Below is a small trained network, with its code and all its weights. Each question gives an input and a target symbol and asks what happens when units are switched off, that is, made to give their printed mean instead of their output.

import numpy as np


def w(rows, s, z=0):
    codes = np.array(rows[::2]) - 128.0
    scale = np.full(codes.shape[1], s)
    scale[-1] = z or s
    return codes * scale


def norm(h):
    return h / np.sqrt((h * h).mean(-1, keepdims=True) + 1e-5)


def f(y):
    return y / 2 * (1 + np.tanh(0.7978845608 * (y + 0.044715 * y**3)))


def softmax(a):
    e = np.exp(a - a.max(-1, keepdims=True))
    return e / e.sum(-1, keepdims=True)


def log_softmax(a):
    a = a - a.max(-1, keepdims=True)
    return a - np.log(np.exp(a).sum(-1, keepdims=True))


def net(x, mask):
    ids = ['ΘΞΨΩαβζηλπστ'.index(c) for c in x.split()]
    T = len(ids)
    res = E[ids] + P[:T]
    u = 0
    for l in range(3):
        q, k, v = (norm(res) @ M[l].T for M in (Q, K, V))
        z = softmax(np.where(np.tri(T) > 0, q @ k.T / 3**0.5, -1e9)) @ v
        res = res + np.where(mask[u], z, O[l][:, -1]) @ O[l][:, :-1]
        u += 1
        y = f(norm(res) @ A[l][:, :-1].T + A[l][:, -1])
        res = res + np.where(mask[u : u + 4], y, B[l][:, -1]) @ B[l][:, :-1]
        u += 4
    return log_softmax(norm(res)[-1] @ U[:, :-1].T + U[:, -1])


Q, K, V, O, A, B = {}, {}, {}, {}, {}, {}
E = w([
[171,69,140,73,76],'Θ',
[87,196,250,110,123],'Ξ',
[161,77,213,135,194],'Ψ',
[146,50,65,111,182],'Ω',
[107,111,76,76,96],'α',
[92,47,172,107,79],'β',
[214,133,10,107,99],'ζ',
[168,127,152,18,195],'η',
[211,178,183,117,108],'λ',
[146,169,73,103,145],'π',
[129,87,181,166,91],'σ',
[116,149,148,131,18],'τ',
],0.019)
P = w([
[97,155,84,254,170],'0',
[215,61,116,76,103],'1',
[188,68,129,86,123],'2',
[179,77,144,86,139],'3',
[178,79,151,85,143],'4',
[180,83,136,88,139],'5',
[172,78,147,87,151],'6',
[174,85,153,88,150],'7',
[178,86,158,79,152],'8',
[173,105,160,80,159],'9',
[183,93,155,85,154],'10',
[177,92,153,86,154],'11',
[184,90,158,80,151],'12',
[186,87,154,76,153],'13',
],0.008)
Q[0] = w([
[49,170,24,246,118],'0.h1',
[91,211,100,218,146],'0.h1',
[52,142,128,170,164],'0.h1',
],0.013)
K[0] = w([
[150,131,181,3,146],'0.h1',
[123,118,141,34,142],'0.h1',
[175,111,132,34,79],'0.h1',
],0.015)
V[0] = w([
[45,172,107,100,138],'0.h1',
[152,254,125,108,56],'0.h1',
[107,104,120,43,90],'0.h1',
],0.0067)
O[0] = w([
[1,173,143,143,184,3],'0.h1',
[179,155,139,143,74,18],'0.h1',
[140,34,162,2,55,113],'0.h1',
],0.0068,0.0036)
A[0] = w([
[88,2,210,238,149,255],'0.n1',
[111,44,43,41,37,84],'0.n2',
[209,73,150,140,78,59],'0.n3',
[105,209,172,95,89,201],'0.n4',
],0.0069,0.002)
B[0] = w([
[162,63,89,140,70,204],'0.n1',
[100,145,113,11,139,255],'0.n2',
[228,140,136,164,180,218],'0.n3',
[228,2,164,55,111,135],'0.n4',
],0.0063,0.0065)
Q[1] = w([
[109,114,107,3,45],'1.h1',
[177,191,237,65,141],'1.h1',
[217,222,75,138,113],'1.h1',
],0.0047)
K[1] = w([
[182,3,134,46,210],'1.h1',
[146,4,19,213,108],'1.h1',
[209,15,62,112,118],'1.h1',
],0.0052)
V[1] = w([
[28,95,173,105,151],'1.h1',
[2,147,64,154,135],'1.h1',
[57,178,191,209,163],'1.h1',
],0.0083)
O[1] = w([
[75,2,110,121,89,98],'1.h1',
[67,123,124,158,178,27],'1.h1',
[69,114,203,229,161,9],'1.h1',
],0.009,0.012)
A[1] = w([
[120,88,147,255,70,3],'1.n1',
[110,179,68,108,113,39],'1.n2',
[77,252,11,142,22,232],'1.n3',
[72,128,112,94,75,19],'1.n4',
],0.0063,0.0033)
B[1] = w([
[124,117,21,168,82,74],'1.n1',
[124,156,76,186,144,94],'1.n2',
[1,150,206,115,93,248],'1.n3',
[158,42,249,152,205,70],'1.n4',
],0.0075,0.0017)
Q[2] = w([
[211,128,105,14,49],'2.h1',
[3,129,132,172,37],'2.h1',
[207,26,177,115,69],'2.h1',
],0.011)
K[2] = w([
[73,133,113,217,217],'2.h1',
[251,137,144,72,171],'2.h1',
[104,174,121,139,197],'2.h1',
],0.013)
V[2] = w([
[153,76,250,137,114],'2.h1',
[114,154,157,87,204],'2.h1',
[55,170,141,100,77],'2.h1',
],0.012)
O[2] = w([
[128,114,245,136,136,16],'2.h1',
[113,208,139,61,230,93],'2.h1',
[68,185,123,88,80,4],'2.h1',
],0.011,0.0028)
A[2] = w([
[24,22,167,129,235,182],'2.n1',
[173,140,58,115,81,254],'2.n2',
[1,111,138,207,91,107],'2.n3',
[127,169,69,60,151,158],'2.n4',
],0.008,0.0055)
B[2] = w([
[120,112,186,56,202,128],'2.n1',
[11,116,126,191,176,249],'2.n2',
[209,148,150,13,55,125],'2.n3',
[125,141,203,186,114,184],'2.n4',
],0.012)
U = w([
[205,123,74,72,74,102],'Θ',
[118,136,253,118,130,107],'Ξ',
[173,86,183,180,173,161],'Ψ',
[117,97,72,152,183,174],'Ω',
[47,143,140,65,136,57],'α',
[108,46,149,113,97,145],'β',
[162,190,26,171,87,56],'ζ',
[148,147,150,55,191,97],'η',
[215,193,136,188,103,154],'λ',
[90,194,122,156,150,254],'π',
[171,103,95,238,77,96],'σ',
[124,159,145,147,32,192],'τ',
],0.014,0.0058)

Each question gives the input, a string of symbols that net reads in full, and the target symbol t.
The units are the heads (3 rows each of Q, K, V and O) and the neurons (one row each of A and B). Each row of codes is followed by its name. A weight is (code - 128) times the scale printed after its matrix; where a second scale follows, it is the last column's (O, A, B and U).
mask holds one flag per unit, layer by layer, with each layer's heads first. A switched-off unit (its flag False) gives its mean, the last column of its rows in O or B, instead of its output. The means were averaged over made-up inputs and are rounded, as every weight is.
A unit's drop is (log p(t) with every unit on - log p(t) with that unit switched off) / (log p(t) with every unit on - log p(t) with every unit switched off).
The circuit of an input: a set's keep is (log p(t) with only the set's units on - log p(t) with every unit switched off) / (log p(t) with every unit on - log p(t) with every unit switched off). Starting from the 12 units with the biggest drops (on a tie, the unit counted first), units are removed one at a time, each time the one whose removal leaves the highest keep (on an exact tie, the one counted first), for as long as the keep stays at least 0.8.
circuit, biggest first: the units of the circuit, biggest drop first
most important unit: the unit with the biggest drop
top k neurons: the k neurons with the biggest drops, biggest first
top k neurons in layer l: the k neurons of layer l with the biggest drops, biggest first
drop of u: that unit's drop, to one decimal
input λ Θ Θ τ π β α Θ Θ α Θ Ψ Ψ Ψ, target λ: circuit, biggest first => 0.h1, 1.h1
input Θ λ λ Θ β, target Θ: most important unit => 1.h1
input Ξ η η Ω ζ Ω Θ β Θ Ψ α η, target Ξ: circuit, biggest first => 2.h1, 1.h1
input Θ Ω α τ Θ Ω τ Θ Θ ζ Ξ Ψ Ξ, target Θ: circuit, biggest first => 0.n4, 1.h1, 2.h1
input Ω Ω τ Θ Θ σ Θ Θ Θ Θ, target Ω: circuit, biggest first => 2.h1, 0.h1
input Ω η π η τ ζ η β η Ξ Ψ τ, target Ω: circuit, biggest first => 2.h1, 0.h1, 1.h1
input η Θ π τ λ Ψ β, target η: circuit, biggest first => 2.h1, 1.h1, 0.h1
input π β α β η λ Θ Θ β π, target π: circuit, biggest first => 0.h1, 1.n3
input τ Θ Ξ α β, target τ: circuit, biggest first => 2.h1, 0.h1
input β Ψ Ψ Θ Ω, target β: circuit, biggest first => 2.h1, 1.h1
input η π π τ Ω τ Θ η α Θ Θ Θ, target η: top 2 neurons => 0.n1, 0.n2
input β π Θ β η α α β Ω σ π ζ β Ψ, target β: top 3 neurons => 0.n1, 0.n3, 2.n4
input Θ Θ β Θ Θ τ Θ β Ξ σ β, target Θ: circuit, biggest first => 1.h1, 0.h1
input Θ α σ, target Θ: top 2 neurons => 0.n3, 2.n4
input Ψ β β, target Ψ: circuit, biggest first => 2.h1
input β Ω τ α, target α: top 2 neurons => 0.n3, 0.n2
input σ τ τ β π β η η τ τ, target σ: top 2 neurons in layer 0 => 0.n4, 0.n1
input Ω Θ σ η, target Ω: top 2 neurons in layer 0 => 0.n2, 0.n3
input σ Θ Ψ Θ Ψ Θ λ Θ, target σ: top 3 neurons => 0.n1, 1.n1, 2.n2
input η Θ η Θ λ Ω Ξ Ω Ψ Θ, target η: drop of 0.n1 => 0.3
input τ σ π σ, target τ: drop of 0.n2 => -0.3
input λ β Θ, target λ: top neuron in layer 0 => 0.n3
input Ω Θ ζ β Ω Ξ, target Ω: drop of 0.n2 => 0.2
input Ω Θ π λ λ σ π α, target Ω: drop of 2.h1 => 1.1
input π Ψ Ψ Θ, target π: top 2 neurons => 2.n2, 2.n4
input Ω τ τ Θ σ π Ψ τ Ω Θ β Ψ, target Ω: top 2 neurons => 0.n1, 0.n3
input β Θ Θ τ τ Θ, target β: most important unit => 0.h1
